Below is a small trained network, with its code and all its weights. Each question gives an input and a class and asks what happens when units are switched off, that is, made to give their printed mean instead of their output.

import numpy as np


def w(rows, s, z=0):
    codes = np.array(rows[::2]) - 128.0
    scale = np.full(codes.shape[1], s)
    scale[-1] = z or s
    return codes * scale


def norm(h):
    return h / np.sqrt((h * h).mean(-1, keepdims=True) + 1e-5)


def f(y):
    return y / 2 * (1 + np.tanh(0.7978845608 * (y + 0.044715 * y**3)))


def log_softmax(a):
    a = a - a.max(-1, keepdims=True)
    return a - np.log(np.exp(a).sum(-1, keepdims=True))


def net(x, mask):
    res = np.array(x, float).reshape(1, 8) / 4 @ E
    u = 0
    for l in range(2):
        y = f(norm(res) @ A[l][:, :-1].T + A[l][:, -1])
        res = res + np.where(mask[u : u + 7], y, B[l][:, -1]) @ B[l][:, :-1]
        u += 7
    return log_softmax(norm(res)[-1] @ U[:, :-1].T + U[:, -1])


A, B = {}, {}
E = w([
[94,129,143,109,154,135,103,134,79],'x0',
[100,152,20,142,234,39,146,127,53],'x1',
[3,60,75,136,139,233,86,79,165],'x2',
[116,127,132,124,137,122,118,138,128],'x3',
[121,131,136,135,128,126,150,124,130],'x4',
[157,29,123,173,133,106,158,254,90],'x5',
[132,137,126,117,132,138,138,134,117],'x6',
[157,124,127,124,139,158,123,101,96],'x7',
],0.0077)
A[0] = w([
[125,95,117,196,79,174,76,204,146,91],'0.n0',
[118,102,188,168,138,230,139,157,158,38],'0.n1',
[167,138,169,97,161,112,66,126,84,253],'0.n2',
[152,144,254,71,64,158,106,140,138,118],'0.n3',
[92,78,186,87,137,199,144,148,171,69],'0.n4',
[102,170,152,131,115,73,120,89,116,187],'0.n5',
[142,56,137,204,105,205,110,204,109,166],'0.n6',
],0.0098,0.0033)
B[0] = w([
[133,127,169,76,140,115,242,87,78,189],'0.n0',
[79,166,149,78,172,65,206,77,198,195],'0.n1',
[168,128,127,137,95,89,207,149,254,193],'0.n2',
[160,109,122,240,73,190,33,199,124,254],'0.n3',
[200,152,197,71,217,130,61,55,146,199],'0.n4',
[209,197,118,135,127,166,134,122,169,174],'0.n5',
[104,169,167,137,130,58,201,120,55,231],'0.n6',
],0.008,0.0078)
A[1] = w([
[45,112,39,52,177,147,159,76,119,104],'1.n0',
[36,101,24,139,148,147,146,78,98,125],'1.n1',
[229,98,190,198,111,126,125,255,63,34],'1.n2',
[94,42,212,41,74,191,105,63,147,128],'1.n3',
[95,71,154,49,51,98,120,70,162,8],'1.n4',
[98,11,150,172,127,191,152,184,105,195],'1.n5',
[211,153,38,112,163,51,180,156,152,20],'1.n6',
],0.0083,0.0015)
B[1] = w([
[169,137,123,162,53,131,112,129,170,193],'1.n0',
[165,124,168,137,9,129,130,147,133,180],'1.n1',
[77,86,89,119,78,130,88,130,118,255],'1.n2',
[125,171,56,121,236,154,124,142,122,193],'1.n3',
[123,157,89,155,179,180,130,114,134,139],'1.n4',
[115,67,209,83,101,118,155,61,85,150],'1.n5',
[116,110,143,136,191,144,151,123,74,230],'1.n6',
],0.012,0.008)
U = w([
[180,193,103,177,47,152,62,135,194,193],'0',
[151,204,167,101,193,84,175,78,124,253],'1',
[54,46,227,100,2,85,153,118,102,85],'2',
[97,74,113,138,192,73,134,200,58,7],'3',
[58,182,92,81,190,221,48,84,221,56],'4',
],0.0092,0.0042)

Each question gives the input, the list of numbers given to net, and the class t.
The units are the neurons (one row each of A and B). Each row of codes is followed by its name. A weight is (code - 128) times the scale printed after its matrix; where a second scale follows, it is the last column's (A, B and U).
mask holds one flag per neuron, layer by layer. A switched-off neuron (its flag False) gives its mean, the last column of its row in B, instead of its output. The means were averaged over made-up inputs and are rounded, as every weight is.
A unit's drop is (log p(t) with every unit on - log p(t) with that unit switched off) / (log p(t) with every unit on - log p(t) with every unit switched off).
The circuit of an input: a set's keep is (log p(t) with only the set's units on - log p(t) with every unit switched off) / (log p(t) with every unit on - log p(t) with every unit switched off). Starting from the 12 units with the biggest drops (on a tie, the unit counted first), units are removed one at a time, each time the one whose removal leaves the highest keep (on an exact tie, the one counted first), for as long as the keep stays at least 0.8.
circuit, biggest first: the units of the circuit, biggest drop first
unit that matters most: the unit with the biggest drop
k most important neurons of layer l: the k neurons of layer l with the biggest drops, biggest first
drop when u is switched off: that unit's drop, to one decimal
input [-3,8,1,5,1,-5,5,0], class 0: circuit, biggest first => [1.n0 1.n1]
input [-8,7,1,-6,-6,-3,2,4], class 0: circuit, biggest first => [1.n1 0.n4]
input [2,0,-8,-5,-5,0,8,0], class 0: unit that matters most => 0.n6
input [-8,-2,-5,5,1,7,1,-5], class 2: circuit, biggest first => [1.n2 1.n3]
input [4,6,2,7,2,8,7,-4], class 2: circuit, biggest first => [1.n5 1.n3]
input [7,0,3,7,6,5,7,7], class 1: circuit, biggest first => [0.n3 1.n2]
input [-4,-2,-5,3,-8,8,2,3], class 2: 3 most important neurons of layer 1 => [1.n2 1.n3 1.n5]
input [-8,-6,8,-7,-6,4,-6,-1], class 1: 2 most important neurons of layer 0 => [0.n6 0.n0]
input [8,0,-4,3,7,1,7,-1], class 2: 2 most important neurons of layer 1 => [1.n2 1.n3]
input [-5,1,3,1,1,-7,-8,-4], class 0: 3 most important neurons of layer 0 => [0.n4 0.n2 0.n1]
input [-5,-8,8,1,3,5,-1,0], class 1: 2 most important neurons of layer 0 => [0.n6 0.n0]
input [1,-7,1,3,8,7,-6,-4], class 1: 3 most important neurons of layer 0 => [0.n1 0.n0 0.n4]
input [-1,-6,1,3,3,0,8,-7], class 4: 2 most important neurons of layer 0 => [0.n4 0.n3]
input [-4,-1,-8,-8,-3,5,-4,7], class 2: circuit, biggest first => [1.n2]
input [-8,6,8,6,-3,-1,4,6], class 0: drop when 1.n0 is switched off => 0.3
input [1,5,7,-5,-3,2,7,-7], class 2: drop when 1.n5 is switched off => 0.2
input [-4,-3,-5,-5,-4,7,-4,1], class 2: drop when 1.n2 is switched off => 0.1
input [-5,8,5,-2,-2,8,8,7], class 2: 2 most important neurons of layer 1 => [1.n1 1.n5]
